Below is a small trained network, with its code and all its weights. Each question gives an input and a class and asks what happens when units are switched off, that is, made to give their printed mean instead of their output.

import numpy as np


def w(rows, s, z=0):
    codes = np.array(rows[::2]) - 128.0
    scale = np.full(codes.shape[1], s)
    scale[-1] = z or s
    return codes * scale


def f(y):
    return np.maximum(y, 0)


def log_softmax(a):
    a = a - a.max(-1, keepdims=True)
    return a - np.log(np.exp(a).sum(-1, keepdims=True))


def net(x, mask):
    res = np.array(x, float).reshape(1, 8) / 4 @ E
    y = f(res @ A[0][:, :-1].T + A[0][:, -1])
    res = res + np.where(mask, y, B[0][:, -1]) @ B[0][:, :-1]
    return log_softmax(res[-1] @ U[:, :-1].T + U[:, -1])


A, B = {}, {}
E = w([
[128,128,128,128,128,127,128],'x0',
[128,128,129,128,128,128,129],'x1',
[131,90,109,132,148,171,253],'x2',
[129,129,127,127,125,128,128],'x3',
[129,127,128,127,124,129,127],'x4',
[43,113,46,125,97,175,117],'x5',
[185,48,57,143,132,83,100],'x6',
[129,129,128,132,126,129,128],'x7',
],0.017)
A[0] = w([
[88,126,99,120,121,151,166,108],'n0',
[90,175,210,136,123,158,124,83],'n1',
[82,157,138,130,133,106,46,98],'n2',
[199,143,192,123,142,93,162,220],'n3',
[29,109,32,120,134,150,82,37],'n4',
[158,110,138,144,113,108,102,136],'n5',
[67,115,94,142,124,159,174,119],'n6',
[106,150,161,129,145,137,126,140],'n7',
[112,154,142,131,111,115,35,188],'n8',
[79,145,130,108,139,130,169,115],'n9',
[117,140,165,139,130,120,123,74],'n10',
[195,104,139,124,133,92,61,156],'n11',
[160,124,137,118,132,100,100,134],'n12',
[89,194,223,112,107,170,129,73],'n13',
[148,97,112,131,148,130,224,71],'n14',
[132,128,127,91,117,115,142,122],'n15',
[171,75,82,134,101,121,122,110],'n16',
[155,72,73,121,144,116,121,16],'n17',
[63,182,211,139,117,142,146,212],'n18',
[96,120,100,137,126,137,112,114],'n19',
[220,126,249,119,155,117,180,42],'n20',
[187,122,110,127,127,103,90,157],'n21',
[161,75,73,126,131,124,128,50],'n22',
[178,100,119,137,126,154,215,4],'n23',
[88,112,83,139,93,173,95,152],'n24',
[155,113,104,125,124,117,243,156],'n25',
[158,136,123,124,141,122,175,113],'n26',
[79,160,136,105,121,114,49,38],'n27',
[44,149,130,130,110,168,196,111],'n28',
[187,91,134,144,103,97,89,139],'n29',
[178,85,80,145,98,127,118,113],'n30',
],0.02,0.018)
B[0] = w([
[147,116,67,139,171,158,118,178],'n0',
[117,91,185,142,143,67,126,199],'n1',
[100,124,141,111,35,160,115,202],'n2',
[159,121,193,146,162,38,130,241],'n3',
[151,109,252,152,79,61,142,229],'n4',
[118,122,117,129,183,125,127,166],'n5',
[110,140,67,112,217,137,115,200],'n6',
[124,113,148,123,85,116,126,169],'n7',
[149,130,214,142,128,76,145,237],'n8',
[129,125,80,106,165,138,111,171],'n9',
[118,121,134,144,144,101,134,143],'n10',
[131,120,75,123,230,96,133,215],'n11',
[137,133,91,154,162,115,148,169],'n12',
[169,139,202,138,145,60,137,218],'n13',
[132,136,206,142,66,90,137,199],'n14',
[137,150,133,152,130,140,123,132],'n15',
[127,128,188,132,89,101,128,192],'n16',
[112,136,120,101,47,196,110,168],'n17',
[104,131,106,127,23,215,125,252],'n18',
[132,146,141,127,80,116,135,165],'n19',
[91,149,123,98,4,221,123,225],'n20',
[124,117,95,124,211,119,114,192],'n21',
[109,144,147,123,42,164,125,176],'n22',
[157,95,211,157,150,43,143,177],'n23',
[108,136,118,116,71,178,126,215],'n24',
[112,141,114,109,64,194,119,230],'n25',
[118,102,149,127,95,101,108,163],'n26',
[136,145,91,106,46,197,122,187],'n27',
[127,143,30,117,207,154,132,217],'n28',
[135,119,86,149,206,133,143,194],'n29',
[143,144,183,132,102,100,137,191],'n30',
],0.032,0.028)
U = w([
[173,146,162,113,118,83,135,108],'0',
[121,175,98,71,65,213,116,254],'1',
[148,160,1,90,231,172,121,95],'2',
],0.0077,0.00094)

Each question gives the input, the list of numbers given to net, and the class t.
The units are the neurons (one row each of A and B). Each row of codes is followed by its name. A weight is (code - 128) times the scale printed after its matrix; where a second scale follows, it is the last column's (A, B and U).
mask holds one flag per neuron, in row order. A switched-off neuron (its flag False) gives its mean, the last column of its row in B, instead of its output. The means were averaged over made-up inputs and are rounded, as every weight is.
A unit's drop is (log p(t) with every unit on - log p(t) with that unit switched off) / (log p(t) with every unit on - log p(t) with every unit switched off).
The circuit of an input: a set's keep is (log p(t) with only the set's units on - log p(t) with every unit switched off) / (log p(t) with every unit on - log p(t) with every unit switched off). Starting from the 12 units with the biggest drops (on a tie, the unit counted first), units are removed one at a time, each time the one whose removal leaves the highest keep (on an exact tie, the one counted first), for as long as the keep stays at least 0.8.
units of the circuit, in order: the units of the circuit, biggest drop first
unit that matters most: the unit with the biggest drop
top k neurons: the k neurons with the biggest drops, biggest first
drop when u is switched off: that unit's drop, to one decimal
input [-3,-2,6,4,7,3,-4,7], class 2: units of the circuit, in order : (n28)
input [1,-1,-6,-3,-8,2,-6,5], class 1: top 3 neurons : (n18; n27; n3)
input [2,-8,8,-3,-4,5,5,5], class 1: top 3 neurons : (n25; n3; n17)
input [1,5,4,0,0,-8,-7,7], class 1: top 2 neurons : (n20; n18)
input [-1,-5,5,-1,-8,1,-6,-5], class 2: top 2 neurons : (n28; n6)
input [-6,-6,5,4,-3,4,5,6], class 1: top 2 neurons : (n3; n25)
input [4,6,-1,4,-3,8,3,-1], class 0: top 2 neurons : (n4; n18)
input [-3,6,8,-7,2,3,7,2], class 1: top 4 neurons : (n25; n17; n3; n22)
input [5,1,0,-5,4,-6,8,6], class 2: top 2 neurons : (n11; n29)
input [-6,-7,5,-4,-7,-5,-1,-3], class 1: top 2 neurons : (n20; n25)
input [-1,6,-5,-8,8,2,-2,-5], class 1: top 3 neurons : (n3; n27; n2)
input [5,-7,8,-3,6,-4,-7,-3], class 1: top 2 neurons : (n20; n18)
input [4,8,6,3,1,6,-4,-8], class 2: drop when n28 is switched off : 0.3
input [5,6,8,1,8,-7,-3,-5], class 1: drop when n20 is switched off : 8.5
input [-8,-1,7,-1,-7,2,0,4], class 2: drop when n6 is switched off : 0.2
input [3,0,0,7,0,1,-6,-2], class 1: unit that matters most : n18
